Here is a tiny trained network, its code and every weight. The questions are about switching its units off for an input and a target symbol, where a switched-off unit gives its printed mean instead of its output.

import numpy as np


def w(rows, s, z=0):
    codes = np.array(rows[::2]) - 128.0
    scale = np.full(codes.shape[1], s)
    scale[-1] = z or s
    return codes * scale


def softmax(a):
    e = np.exp(a - a.max(-1, keepdims=True))
    return e / e.sum(-1, keepdims=True)


def log_softmax(a):
    a = a - a.max(-1, keepdims=True)
    return a - np.log(np.exp(a).sum(-1, keepdims=True))


def net(x, mask):
    ids = ['ΠΣΦΨαβγδεζηθμξτ'.index(c) for c in x.split()]
    T = len(ids)
    res = E[ids] + P[:T]
    u = 0
    for l in range(3):
        r = res
        for j in range(2):
            rows = slice(2 * j, 2 * j + 2)
            q, k, v = (r @ M[l][rows].T for M in (Q, K, V))
            z = softmax(np.where(np.tri(T) > 0, q @ k.T / 2**0.5, -1e9)) @ v
            o = O[l][rows]
            res = res + np.where(mask[u + j], z, o[:, -1]) @ o[:, :-1]
        u += 2
    return log_softmax(res[-1] @ U[:, :-1].T + U[:, -1])


Q, K, V, O = {}, {}, {}, {}
E = w([
[121,207,136,78,6,101,104],'Π',
[162,179,79,132,122,206,182],'Σ',
[104,84,169,83,103,230,137],'Φ',
[97,96,166,117,164,144,140],'Ψ',
[81,176,175,92,74,53,147],'α',
[245,162,148,118,130,121,80],'β',
[207,132,98,61,167,155,175],'γ',
[114,170,114,57,74,125,232],'δ',
[142,151,146,184,167,209,103],'ε',
[192,132,118,143,144,94,193],'ζ',
[191,60,133,136,186,196,157],'η',
[82,139,165,187,105,130,180],'θ',
[215,228,96,151,96,128,152],'μ',
[155,158,128,43,106,66,127],'ξ',
[145,148,162,39,16,121,131],'τ',
],0.019)
P = w([
[253,7,17,215,2,110,92],'0',
[88,113,77,132,184,94,61],'1',
[186,175,211,65,174,157,178],'2',
[104,112,75,160,223,91,78],'3',
[184,150,226,75,187,145,171],'4',
[69,128,108,150,160,77,68],'5',
[197,189,232,59,183,173,169],'6',
[97,135,76,167,209,90,85],'7',
[213,216,189,41,179,174,155],'8',
[93,135,76,166,211,88,87],'9',
[183,155,241,80,197,184,166],'10',
[91,137,75,167,217,86,92],'11',
[221,210,207,43,181,181,163],'12',
],0.0095)
Q[0] = w([
[162,22,9,45,126,56,25],'0.h0',
[190,153,239,56,188,124,141],'0.h0',
[68,19,2,107,71,184,70],'0.h1',
[63,103,29,167,143,42,122],'0.h1',
],0.0093)
K[0] = w([
[144,143,173,35,197,114,105],'0.h0',
[152,10,39,145,84,96,83],'0.h0',
[70,136,196,82,183,254,82],'0.h1',
[14,166,152,153,237,143,133],'0.h1',
],0.01)
V[0] = w([
[56,123,122,246,169,110,122],'0.h0',
[157,219,93,208,68,184,166],'0.h0',
[126,153,177,102,189,253,139],'0.h1',
[61,186,180,161,156,54,156],'0.h1',
],0.011)
O[0] = w([
[103,55,169,221,183,132,193,62],'0.h0',
[7,166,118,188,88,150,153,255],'0.h0',
[75,104,112,133,108,231,111,20],'0.h1',
[71,108,109,130,189,85,153,24],'0.h1',
],0.012,0.0082)
Q[1] = w([
[134,255,197,88,198,156,194],'1.h0',
[130,169,33,184,118,95,77],'1.h0',
[173,149,150,77,122,184,228],'1.h1',
[106,54,80,137,146,91,42],'1.h1',
],0.0084)
K[1] = w([
[164,38,56,182,4,95,133],'1.h0',
[101,202,112,101,217,105,138],'1.h0',
[254,131,139,181,55,168,218],'1.h1',
[82,115,124,40,204,165,90],'1.h1',
],0.0078)
V[1] = w([
[190,144,119,60,198,178,176],'1.h0',
[61,236,110,101,197,138,163],'1.h0',
[178,105,179,219,83,58,93],'1.h1',
[204,129,116,161,87,130,254],'1.h1',
],0.0079)
O[1] = w([
[120,126,173,191,66,60,110,24],'1.h0',
[132,157,225,164,52,44,174,48],'1.h0',
[55,200,208,164,164,113,192,247],'1.h1',
[162,70,229,152,75,95,255,227],'1.h1',
],0.01,0.012)
Q[2] = w([
[131,2,103,131,126,16,111],'2.h0',
[162,77,202,14,107,115,125],'2.h0',
[127,119,175,112,40,132,86],'2.h1',
[170,185,146,173,168,162,118],'2.h1',
],0.0073)
K[2] = w([
[58,108,205,28,208,106,71],'2.h0',
[146,36,186,48,38,85,136],'2.h0',
[51,125,191,63,79,112,59],'2.h1',
[159,249,254,132,198,113,223],'2.h1',
],0.0041)
V[2] = w([
[2,130,140,21,105,105,116],'2.h0',
[128,104,81,100,120,137,178],'2.h0',
[72,146,185,75,119,109,106],'2.h1',
[129,201,125,128,142,127,188],'2.h1',
],0.0079)
O[2] = w([
[2,66,231,77,147,66,150,97],'2.h0',
[89,74,130,94,36,57,152,147],'2.h0',
[170,73,83,222,52,156,122,147],'2.h1',
[106,104,109,137,151,116,49,255],'2.h1',
],0.008,0.022)
U = w([
[163,112,92,143,36,151,86,100],'Π',
[71,164,135,185,76,186,169,105],'Σ',
[103,54,119,127,32,238,179,120],'Φ',
[92,86,68,57,134,222,114,189],'Ψ',
[65,210,140,84,157,125,135,72],'α',
[254,125,228,147,142,98,48,2],'β',
[201,71,161,67,184,185,180,253],'γ',
[58,141,39,92,136,219,244,112],'δ',
[128,204,168,205,148,210,39,34],'ε',
[180,68,117,162,171,23,175,208],'ζ',
[202,19,110,177,95,202,124,205],'η',
[79,96,129,184,176,150,195,145],'θ',
[189,168,135,241,121,107,159,53],'μ',
[152,164,149,20,123,137,85,21],'ξ',
[164,67,205,94,46,138,144,152],'τ',
],0.008,0.0073)

Each question gives the input, a string of symbols that net reads in full, and the target symbol t.
The units are the heads (2 rows each of Q, K, V and O). Each row of codes is followed by its name. A weight is (code - 128) times the scale printed after its matrix; where a second scale follows, it is the last column's (O and U).
mask holds one flag per head, layer by layer. A switched-off head (its flag False) gives its mean, the last column of its rows in O, instead of its output. The means were averaged over made-up inputs and are rounded, as every weight is.
A unit's drop is (log p(t) with every unit on - log p(t) with that unit switched off) / (log p(t) with every unit on - log p(t) with every unit switched off).
The circuit of an input: a set's keep is (log p(t) with only the set's units on - log p(t) with every unit switched off) / (log p(t) with every unit on - log p(t) with every unit switched off). Starting from all 6 units, units are removed one at a time, each time the one whose removal leaves the highest keep (on an exact tie, the one counted first), for as long as the keep stays at least 0.8.
circuit, biggest first: the units of the circuit, biggest drop first
most important unit: the unit with the biggest drop
heads that matter: for each layer, one digit per head in row order, 1 if its drop is at least 0.15 and else 0, layers parted by /
input Σ ε Ψ β ζ α Ψ Π Ψ, target Φ: heads that matter	11 / 01 / 00
input ζ ζ Ψ ε γ η δ α γ ζ Ψ ζ, target ζ: most important unit	0.h1
input Ψ Ψ ζ Π, target Π: heads that matter	10 / 11 / 00
input Φ Σ μ Φ, target Φ: circuit, biggest first	(0.h1 1.h0)
input β ξ θ α Φ Φ Ψ θ μ η, target η: circuit, biggest first	(0.h1 1.h0 1.h1 0.h0)
input ε Π Σ Ψ η Ψ ε, target δ: circuit, biggest first	(1.h0 0.h0)
input Π θ ζ β γ, target α: circuit, biggest first	(0.h0 1.h1 0.h1)
input μ ε ξ η θ β, target β: heads that matter	10 / 00 / 00
input β ζ Σ γ η ζ η μ α Ψ Ψ Σ, target Σ: circuit, biggest first	(1.h0 0.h1)
input ζ δ Ψ, target μ: heads that matter	01 / 01 / 10
input Ψ τ Π τ ζ ε Ψ, target γ: heads that matter	10 / 00 / 00
input δ ζ Π α Ψ ε Π τ, target τ: heads that matter	10 / 10 / 10
input Ψ τ Ψ β, target β: heads that matter	10 / 10 / 00
input Π β μ Ψ, target Ψ: circuit, biggest first	(1.h1)
input ζ Ψ ξ, target μ: circuit, biggest first	(0.h1 1.h1 2.h0)
input ξ Σ ξ θ, target θ: heads that matter	11 / 00 / 00
input τ τ τ, target ξ: heads that matter	10 / 10 / 00
input Ψ ζ ζ μ ε η Ψ δ μ θ Ψ Ψ Φ, target γ: heads that matter	10 / 01 / 01
input β η η α Φ γ δ ε μ ζ τ, target ε: circuit, biggest first	(1.h1 0.h1 2.h0 1.h0)
input ε δ μ θ ξ η Ψ ζ Φ, target δ: most important unit	1.h0
input Π ζ ξ μ Π, target α: circuit, biggest first	(0.h1 0.h0 1.h1)
input Σ τ η μ γ ξ, target ξ: heads that matter	10 / 01 / 10
input ζ ζ δ γ μ μ ζ, target μ: heads that matter	01 / 01 / 10
input η μ Ψ Φ μ ζ, target ζ: circuit, biggest first	(1.h0 0.h1)
